Here is a tiny trained network, its code and every weight. The questions are about switching its units off for an input and a class, where a switched-off unit gives its printed mean instead of its output.

import numpy as np


def w(rows, s, z=0):
    codes = np.array(rows[::2]) - 128.0
    scale = np.full(codes.shape[1], s)
    scale[-1] = z or s
    return codes * scale


def norm(h):
    return h / np.sqrt((h * h).mean(-1, keepdims=True) + 1e-5)


def f(y):
    return np.maximum(y, 0)


def log_softmax(a):
    a = a - a.max(-1, keepdims=True)
    return a - np.log(np.exp(a).sum(-1, keepdims=True))


def net(x, mask):
    res = np.array(x, float).reshape(1, 8) / 4 @ E
    u = 0
    for l in range(2):
        y = f(norm(res) @ A[l][:, :-1].T + A[l][:, -1])
        res = res + np.where(mask[u : u + 13], y, B[l][:, -1]) @ B[l][:, :-1]
        u += 13
    return log_softmax(norm(res)[-1] @ U[:, :-1].T + U[:, -1])


A, B = {}, {}
E = w([
[81,128,60,132],'x0',
[124,129,115,127],'x1',
[152,129,165,125],'x2',
[119,128,118,129],'x3',
[27,72,178,143],'x4',
[130,133,135,128],'x5',
[91,124,161,2],'x6',
[142,143,162,134],'x7',
],0.0052)
A[0] = w([
[153,142,115,236,107],'L0N1',
[209,85,214,127,106],'L0N2',
[155,134,182,202,113],'L0N3',
[78,191,133,69,79],'L0N4',
[114,57,180,147,143],'L0N5',
[133,111,136,106,6],'L0N6',
[133,86,107,237,184],'L0N7',
[190,170,106,98,44],'L0N8',
[79,54,166,160,137],'L0N9',
[48,97,161,107,76],'L0N10',
[141,122,254,131,150],'L0N11',
[209,88,193,172,107],'L0N12',
[86,159,101,101,11],'L0N13',
],0.0088,0.0019)
B[0] = w([
[189,54,128,85,243],'L0N1',
[71,159,1,82,224],'L0N2',
[136,105,113,112,201],'L0N3',
[171,105,141,142,196],'L0N4',
[86,156,124,184,202],'L0N5',
[145,76,116,104,133],'L0N6',
[153,131,148,63,253],'L0N7',
[100,222,142,158,197],'L0N8',
[106,191,119,171,222],'L0N9',
[150,164,122,130,224],'L0N10',
[102,153,96,106,243],'L0N11',
[104,84,117,127,215],'L0N12',
[179,88,124,93,154],'L0N13',
],0.0067,0.0045)
A[1] = w([
[152,120,98,81,62],'L1N1',
[107,136,171,48,99],'L1N2',
[116,148,129,147,40],'L1N3',
[172,211,27,130,130],'L1N4',
[37,129,94,152,3],'L1N5',
[78,162,124,88,81],'L1N6',
[246,48,70,40,133],'L1N7',
[118,77,79,48,88],'L1N8',
[140,101,79,170,45],'L1N9',
[181,113,70,42,64],'L1N10',
[81,255,45,69,155],'L1N11',
[67,112,150,149,47],'L1N12',
[174,74,229,129,131],'L1N13',
],0.0079,0.0025)
B[1] = w([
[112,121,153,147,160],'L1N1',
[255,105,109,159,159],'L1N2',
[147,116,101,104,130],'L1N3',
[41,133,156,160,212],'L1N4',
[132,154,117,191,163],'L1N5',
[174,116,121,102,168],'L1N6',
[81,140,169,98,232],'L1N7',
[109,50,106,135,181],'L1N8',
[186,52,111,106,142],'L1N9',
[120,154,140,147,202],'L1N10',
[119,70,120,163,254],'L1N11',
[144,187,162,205,145],'L1N12',
[119,109,138,102,135],'L1N13',
],0.0078,0.009)
U = w([
[72,112,102,111,249],'0',
[75,254,153,186,115],'1',
[245,35,113,25,98],'2',
[82,151,99,113,92],'3',
[144,138,61,118,149],'4',
],0.007,0.0013)

Each question gives the input, the list of numbers given to net, and the class t.
The units are the neurons (one row each of A and B). Each row of codes is followed by its name. A weight is (code - 128) times the scale printed after its matrix; where a second scale follows, it is the last column's (A, B and U).
mask holds one flag per neuron, layer by layer. A switched-off neuron (its flag False) gives its mean, the last column of its row in B, instead of its output. The means were averaged over made-up inputs and are rounded, as every weight is.
A unit's drop is (log p(t) with every unit on - log p(t) with that unit switched off) / (log p(t) with every unit on - log p(t) with every unit switched off).
The circuit of an input: a set's keep is (log p(t) with only the set's units on - log p(t) with every unit switched off) / (log p(t) with every unit on - log p(t) with every unit switched off). Starting from the 12 units with the biggest drops (on a tie, the unit counted first), units are removed one at a time, each time the one whose removal leaves the highest keep (on an exact tie, the one counted first), for as long as the keep stays at least 0.8.
circuit, biggest first: the units of the circuit, biggest drop first
most important unit: the unit with the biggest drop
k most important neurons: the k neurons with the biggest drops, biggest first
k most important neurons of layer l: the k neurons of layer l with the biggest drops, biggest first
drop when u is switched off: that unit's drop, to one decimal
input [5,-2,6,-5,-4,1,-7,4], class 2: most important neuron => L0N1
input [0,-8,4,-1,1,6,-6,-5], class 2: 2 most important neurons => L0N1; L1N4
input [-4,1,2,-4,-8,-1,7,2], class 1: circuit, biggest first => L0N8; L0N1
input [2,-3,0,5,-7,-7,-1,-4], class 1: circuit, biggest first => L0N8; L1N4
input [3,-1,7,7,5,7,-8,6], class 2: circuit, biggest first => L0N1; L1N4; L0N7
input [4,-3,-4,7,5,-7,8,3], class 2: circuit, biggest first => L1N2; L1N4; L0N2; L1N7
input [1,1,-3,-4,8,0,8,5], class 1: 2 most important neurons => L0N1; L0N7
input [-7,-6,3,6,7,3,8,-5], class 2: 2 most important neurons of layer 1 => L1N2; L1N4
input [3,-2,-5,7,-7,-2,2,-3], class 1: circuit, biggest first => L1N4; L0N8
input [-5,5,5,-1,-5,4,3,-6], class 0: 2 most important neurons => L0N2; L1N11
input [-1,1,-7,3,-8,2,-6,-6], class 1: 2 most important neurons of layer 0 => L0N2; L0N8
input [2,-6,-5,-8,8,6,6,-6], class 1: 2 most important neurons of layer 0 => L0N1; L0N9
input [5,0,-2,-4,-3,0,-8,0], class 2: 2 most important neurons of layer 1 => L1N9; L1N11
input [-2,1,7,-6,-8,-1,1,2], class 1: 2 most important neurons of layer 1 => L1N8; L1N4
input [-4,0,-4,-1,-1,-1,5,-3], class 2: circuit, biggest first => L1N2
input [-3,3,-5,0,0,4,7,-4], class 2: 2 most important neurons => L1N2; L1N4
input [-3,-1,-2,3,-5,-1,-6,-3], class 2: 2 most important neurons of layer 0 => L0N1; L0N9
input [-2,-5,1,7,-7,-1,6,6], class 1: 4 most important neurons => L0N8; L1N4; L0N1; L0N7
input [2,0,0,2,6,4,-1,-1], class 1: drop when L0N8 is switched off => 0.0
input [6,2,7,1,1,-2,-7,-2], class 2: most important unit => L0N1
